Read these off the grid that follows. Indices start at 1.
1) What is the entry in row 3 and column 2?
2) What is the entry at row 1, column 3?
3) What is the entry in row 1 and column 1?
4) What is the entry at row 2, column 1?
5) What is the entry in the top-right corner?
6) What is the entry just left of the largest entry?
7) What is the entry at row 1, column 2?
8) What is the entry in row 3 and column 1?
[[48 59 48 33 51 38 48 34 61 55 67]
 [49 57 49 58 51 47 52 45 60 60 63]
 [58 62 49 61 54 60 61 54 64 57 65]
 [58 66 45 38 47 44 56 48 58 59 63]
 [39 36 51 46 42 43 37 49 30 40 21]
 [56 62 45 44 45 46 47 43 53 59 63]
 [60 60 43 50 49 53 55 48 69 59 79]
 [41 33 42 43 37 43 44 55 28 34 21]
 [46 46 47 52 47 47 46 47 46 50 48]
 [55 52 51 66 55 63 56 54 62 54 63]]
1) 62
2) 48
3) 48
4) 49
5) 67
6) 59
7) 59
8) 58

array([0, 5, 1, 0, 3, 4, 3, 4, 2, 3, 4, 7, 8, 2, 8, 3])
Which number is the 4th-last entry?
Answer: 8
The third entry from the end is 2
The 1st entry from the left -> 0
Which number is the first entry from the right?
Answer: 3
Which number is the third entry from the left?
Answer: 1
The second entry: 5

grid = (60.8, -69.4, -55.0, -13.9, -18.6, 10.3)
The entry just right of -55.0?
A: -13.9
The entry just left of -69.4?
A: 60.8
The entry just left of -13.9?
A: -55.0
